Below is a small trained network, with its code and all its weights. Each question gives an input and a class and asks what happens when units are switched off, that is, made to give their printed mean instead of their output.

import numpy as np


def w(rows, s, z=0):
    codes = np.array(rows[::2]) - 128.0
    scale = np.full(codes.shape[1], s)
    scale[-1] = z or s
    return codes * scale


def f(y):
    return np.maximum(y, 0)


def log_softmax(a):
    a = a - a.max(-1, keepdims=True)
    return a - np.log(np.exp(a).sum(-1, keepdims=True))


def net(x, mask):
    res = np.array(x, float).reshape(1, 5) / 4 @ E
    y = f(res @ A[0][:, :-1].T + A[0][:, -1])
    res = res + np.where(mask, y, B[0][:, -1]) @ B[0][:, :-1]
    return log_softmax(res[-1] @ U[:, :-1].T + U[:, -1])


A, B = {}, {}
E = w([
[203,104,180,75,250,144],'x0',
[169,23,134,166,99,34],'x1',
[137,148,92,124,138,107],'x2',
[151,78,88,2,79,187],'x3',
[140,64,50,214,179,211],'x4',
],0.0084)
A[0] = w([
[143,42,60,36,96,135,139],'neuron 0',
[135,182,179,81,86,46,59],'neuron 1',
[46,128,96,137,82,108,65],'neuron 2',
[46,165,84,158,86,137,90],'neuron 3',
[51,254,96,97,189,224,89],'neuron 4',
[124,172,131,184,168,103,84],'neuron 5',
[173,124,146,101,213,90,72],'neuron 6',
[173,117,118,155,171,185,148],'neuron 7',
[88,145,50,126,51,125,140],'neuron 8',
[179,165,172,115,181,175,92],'neuron 9',
[111,140,245,92,113,115,143],'neuron 10',
[96,109,182,201,147,136,167],'neuron 11',
[74,169,134,204,49,146,107],'neuron 12',
[205,81,97,133,135,36,253],'neuron 13',
[167,139,194,106,97,127,161],'neuron 14',
[159,153,117,103,208,141,102],'neuron 15',
[151,230,154,87,116,112,112],'neuron 16',
[95,167,169,202,170,102,49],'neuron 17',
[145,156,162,222,151,31,124],'neuron 18',
[146,103,198,141,181,161,231],'neuron 19',
[171,155,168,89,211,110,49],'neuron 20',
[134,102,80,78,141,118,215],'neuron 21',
[149,113,87,204,144,234,57],'neuron 22',
[144,64,92,175,169,194,86],'neuron 23',
[61,163,92,140,74,116,76],'neuron 24',
],0.0095,0.0058)
B[0] = w([
[145,200,215,80,137,213,221],'neuron 0',
[196,136,35,160,99,79,205],'neuron 1',
[142,105,122,86,177,98,170],'neuron 2',
[112,73,126,91,172,116,185],'neuron 3',
[114,100,251,228,2,107,226],'neuron 4',
[142,172,166,59,165,176,169],'neuron 5',
[88,64,105,84,160,127,178],'neuron 6',
[126,141,95,139,129,131,188],'neuron 7',
[108,117,119,66,190,127,203],'neuron 8',
[89,64,122,98,151,127,174],'neuron 9',
[164,161,26,151,116,117,205],'neuron 10',
[132,175,143,120,142,192,196],'neuron 11',
[96,74,107,86,206,111,201],'neuron 12',
[49,115,181,197,32,122,254],'neuron 13',
[134,172,65,154,110,113,184],'neuron 14',
[83,86,98,86,116,120,171],'neuron 15',
[169,120,76,189,88,113,190],'neuron 16',
[181,155,183,54,183,157,179],'neuron 17',
[137,176,185,85,151,191,225],'neuron 18',
[50,112,81,128,175,125,216],'neuron 19',
[134,66,134,94,187,71,177],'neuron 20',
[102,173,138,144,127,161,193],'neuron 21',
[236,133,57,157,134,63,200],'neuron 22',
[202,154,83,148,116,72,200],'neuron 23',
[136,63,105,108,184,122,177],'neuron 24',
],0.0075,0.01)
U = w([
[76,52,111,54,158,79,77],'0',
[249,183,63,153,106,67,87],'1',
[54,186,122,137,120,120,246],'2',
[162,224,195,51,131,170,82],'3',
[97,101,209,187,65,79,134],'4',
],0.011)

Each question gives the input, the list of numbers given to net, and the class t.
The units are the neurons (one row each of A and B). Each row of codes is followed by its name. A weight is (code - 128) times the scale printed after its matrix; where a second scale follows, it is the last column's (A, B and U).
mask holds one flag per neuron, in row order. A switched-off neuron (its flag False) gives its mean, the last column of its row in B, instead of its output. The means were averaged over made-up inputs and are rounded, as every weight is.
A unit's drop is (log p(t) with every unit on - log p(t) with that unit switched off) / (log p(t) with every unit on - log p(t) with every unit switched off).
The circuit of an input: a set's keep is (log p(t) with only the set's units on - log p(t) with every unit switched off) / (log p(t) with every unit on - log p(t) with every unit switched off). Starting from the 12 units with the biggest drops (on a tie, the unit counted first), units are removed one at a time, each time the one whose removal leaves the highest keep (on an exact tie, the one counted first), for as long as the keep stays at least 0.8.
circuit, biggest first: the units of the circuit, biggest drop first
most important unit: the unit with the biggest drop
top k neurons: the k neurons with the biggest drops, biggest first
drop when u is switched off: that unit's drop, to one decimal
input [-5,-7,-2,-5,8], class 1: circuit, biggest first => [neuron 22]
input [7,1,-6,-3,-5], class 0: circuit, biggest first => [neuron 20; neuron 6]
input [4,0,3,-4,-7], class 1: top 3 neurons => [neuron 1; neuron 10; neuron 16]
input [8,-6,0,-1,-8], class 0: top 3 neurons => [neuron 9; neuron 20; neuron 6]
input [3,1,-2,-7,-5], class 3: top 2 neurons => [neuron 18; neuron 17]
input [-4,-2,2,5,2], class 3: circuit, biggest first => [neuron 0; neuron 13]
input [0,4,-6,7,3], class 3: top 2 neurons => [neuron 0; neuron 4]
input [8,-2,-7,-2,7], class 0: top 2 neurons => [neuron 19; neuron 9]
input [8,5,-8,-8,-8], class 0: top 4 neurons => [neuron 6; neuron 20; neuron 19; neuron 0]
input [6,4,5,-3,-4], class 0: top 3 neurons => [neuron 6; neuron 4; neuron 20]
input [-7,-8,6,-4,-6], class 4: top 3 neurons => [neuron 4; neuron 16; neuron 19]
input [3,-4,-4,-2,8], class 1: top 2 neurons => [neuron 22; neuron 23]
input [1,-1,-6,-5,-7], class 1: circuit, biggest first => [neuron 1; neuron 10]
input [2,7,2,-1,-7], class 1: circuit, biggest first => [neuron 1]
input [-5,-6,-1,1,3], class 4: top 2 neurons => [neuron 4; neuron 19]
input [8,5,3,-2,-7], class 0: top 3 neurons => [neuron 6; neuron 20; neuron 4]
input [-7,-7,5,5,-4], class 0: circuit, biggest first => [neuron 24; neuron 3]
input [-6,8,-8,-7,-3], class 2: circuit, biggest first => [neuron 4; neuron 18]
input [-2,-7,-3,3,0], class 4: drop when neuron 4 is switched off => 0.7
input [7,-7,5,6,-6], class 0: most important unit => neuron 20
input [-7,1,3,-2,0], class 0: drop when neuron 22 is switched off => 0.0
input [-6,-4,5,7,7], class 1: drop when neuron 10 is switched off => -0.2
